Below is a small trained network, with its code and all its weights. Each question gives an input and a target symbol and asks what happens when units are switched off, that is, made to give their printed mean instead of their output.

import numpy as np


def w(rows, s, z=0):
    codes = np.array(rows[::2]) - 128.0
    scale = np.full(codes.shape[1], s)
    scale[-1] = z or s
    return codes * scale


def norm(h):
    return h / np.sqrt((h * h).mean(-1, keepdims=True) + 1e-5)


def softmax(a):
    e = np.exp(a - a.max(-1, keepdims=True))
    return e / e.sum(-1, keepdims=True)


def log_softmax(a):
    a = a - a.max(-1, keepdims=True)
    return a - np.log(np.exp(a).sum(-1, keepdims=True))


def net(x, mask):
    ids = ['αβγδζξφψω'.index(c) for c in x.split()]
    T = len(ids)
    res = E[ids] + P[:T]
    u = 0
    for l in range(3):
        r = norm(res)
        for j in range(3):
            rows = slice(2 * j, 2 * j + 2)
            q, k, v = (r @ M[l][rows].T for M in (Q, K, V))
            z = softmax(np.where(np.tri(T) > 0, q @ k.T / 2**0.5, -1e9)) @ v
            o = O[l][rows]
            res = res + np.where(mask[u + j], z, o[:, -1]) @ o[:, :-1]
        u += 3
    return log_softmax(norm(res)[-1] @ U[:, :-1].T + U[:, -1])


Q, K, V, O = {}, {}, {}, {}
E = w([
[108,68,247,128],'α',
[117,91,150,117],'β',
[75,112,104,129],'γ',
[25,58,252,140],'δ',
[102,186,177,149],'ζ',
[196,159,93,153],'ξ',
[157,102,197,132],'φ',
[217,121,145,76],'ψ',
[161,102,198,132],'ω',
],0.019)
P = w([
[124,149,100,79],'0',
[132,120,102,128],'1',
[130,114,102,159],'2',
[116,99,110,181],'3',
[113,91,119,208],'4',
[125,82,117,247],'5',
[107,67,136,254],'6',
],0.0081)
Q[0] = w([
[145,70,114,158],'0.h1',
[162,148,112,4],'0.h1',
[139,195,180,106],'0.h2',
[73,157,45,15],'0.h2',
[103,94,129,246],'0.h3',
[193,69,175,127],'0.h3',
],0.02)
K[0] = w([
[127,178,135,165],'0.h1',
[150,92,92,29],'0.h1',
[187,128,157,115],'0.h2',
[107,188,148,15],'0.h2',
[119,84,134,250],'0.h3',
[111,159,187,183],'0.h3',
],0.022)
V[0] = w([
[154,6,101,153],'0.h1',
[185,115,73,201],'0.h1',
[101,49,70,113],'0.h2',
[158,152,85,133],'0.h2',
[167,54,83,95],'0.h3',
[209,77,184,133],'0.h3',
],0.021)
O[0] = w([
[15,123,120,46,124],'0.h1',
[104,40,42,52,255],'0.h1',
[83,247,36,127,163],'0.h2',
[127,42,80,117,174],'0.h2',
[126,176,50,20,150],'0.h3',
[171,165,185,3,187],'0.h3',
],0.012,0.01)
Q[1] = w([
[74,89,208,224],'1.h1',
[54,57,136,2],'1.h1',
[98,60,52,100],'1.h2',
[200,77,131,231],'1.h2',
[70,83,156,94],'1.h3',
[199,145,118,145],'1.h3',
],0.018)
K[1] = w([
[94,139,206,240],'1.h1',
[33,1,170,45],'1.h1',
[164,87,138,46],'1.h2',
[243,127,160,247],'1.h2',
[51,131,97,61],'1.h3',
[223,169,135,195],'1.h3',
],0.017)
V[1] = w([
[107,104,146,77],'1.h1',
[254,199,119,149],'1.h1',
[105,37,147,99],'1.h2',
[201,99,128,194],'1.h2',
[238,136,40,120],'1.h3',
[222,73,187,130],'1.h3',
],0.022)
O[1] = w([
[114,194,120,74,190],'1.h1',
[247,91,70,152,77],'1.h1',
[60,161,158,85,221],'1.h2',
[59,31,87,145,101],'1.h2',
[87,60,41,58,255],'1.h3',
[101,54,187,65,137],'1.h3',
],0.016,0.0091)
Q[2] = w([
[218,89,116,169],'2.h1',
[67,75,160,140],'2.h1',
[184,7,114,231],'2.h2',
[124,147,140,154],'2.h2',
[100,93,135,104],'2.h3',
[165,154,29,251],'2.h3',
],0.023)
K[2] = w([
[206,60,119,168],'2.h1',
[117,106,193,103],'2.h1',
[203,2,82,168],'2.h2',
[119,110,162,110],'2.h2',
[93,153,118,135],'2.h3',
[109,26,162,222],'2.h3',
],0.023)
V[2] = w([
[254,90,184,6],'2.h1',
[110,69,137,106],'2.h1',
[71,124,243,138],'2.h2',
[97,146,181,150],'2.h2',
[142,69,122,70],'2.h3',
[48,144,170,125],'2.h3',
],0.018)
O[2] = w([
[243,67,164,68,111],'2.h1',
[160,145,143,152,178],'2.h1',
[10,133,162,123,94],'2.h2',
[65,137,154,140,96],'2.h2',
[69,177,135,167,253],'2.h3',
[163,151,97,147,154],'2.h3',
],0.014,0.0055)
U = w([
[86,143,234,116,59],'α',
[200,240,98,80,86],'β',
[63,177,61,200,169],'γ',
[29,138,255,188,117],'δ',
[128,41,157,189,152],'ζ',
[24,53,86,19,231],'ξ',
[123,152,230,61,56],'φ',
[129,142,148,67,4],'ψ',
[114,146,219,72,58],'ω',
],0.0086,0.0041)

Each question gives the input, a string of symbols that net reads in full, and the target symbol t.
The units are the heads (2 rows each of Q, K, V and O). Each row of codes is followed by its name. A weight is (code - 128) times the scale printed after its matrix; where a second scale follows, it is the last column's (O and U).
mask holds one flag per head, layer by layer. A switched-off head (its flag False) gives its mean, the last column of its rows in O, instead of its output. The means were averaged over made-up inputs and are rounded, as every weight is.
A unit's drop is (log p(t) with every unit on - log p(t) with that unit switched off) / (log p(t) with every unit on - log p(t) with every unit switched off).
The circuit of an input: a set's keep is (log p(t) with only the set's units on - log p(t) with every unit switched off) / (log p(t) with every unit on - log p(t) with every unit switched off). Starting from all 9 units, units are removed one at a time, each time the one whose removal leaves the highest keep (on an exact tie, the one counted first), for as long as the keep stays at least 0.8.
units of the circuit, in order: the units of the circuit, biggest drop first
most important unit: the unit with the biggest drop
which heads matter: for each layer, one digit per head in row order, 1 if its drop is at least 0.15 and else 0, layers parted by /
drop of u: that unit's drop, to one decimal
input ξ ξ β β ξ, target β: most important unit : 1.h2
input γ ω ξ φ β β ξ, target β: which heads matter : 011 / 011 / 000
input ξ γ φ ξ γ γ, target γ: units of the circuit, in order : [0.h2, 0.h3]
input ζ ξ γ ξ, target ζ: which heads matter : 100 / 000 / 000
input ξ ζ δ, target ζ: units of the circuit, in order : [0.h1, 1.h2]
input ξ φ ψ ξ ψ ζ α, target ζ: units of the circuit, in order : [0.h1, 1.h1]
input ξ φ γ β φ, target β: units of the circuit, in order : [0.h2, 1.h2]
input δ ξ ω γ δ, target γ: units of the circuit, in order : [0.h2, 2.h1, 0.h1]
input ξ δ ξ ω β α, target β: units of the circuit, in order : [0.h2, 1.h2]
input ξ β ψ, target β: units of the circuit, in order : [0.h3, 1.h2]
input β β γ, target β: units of the circuit, in order : [1.h2, 0.h2]
input δ γ δ ζ, target ζ: which heads matter : 100 / 100 / 000
input ω ξ γ ξ, target γ: which heads matter : 001 / 001 / 100
input ω φ δ, target δ: most important unit : 2.h2
input γ γ ζ, target ζ: drop of 1.h1 : 0.1
input φ ζ γ γ, target ζ: drop of 2.h1 : 0.0
input γ γ ξ ζ α ξ, target ζ: drop of 0.h1 : 0.7
input ξ β ξ δ ω β γ, target β: drop of 0.h3 : 0.3
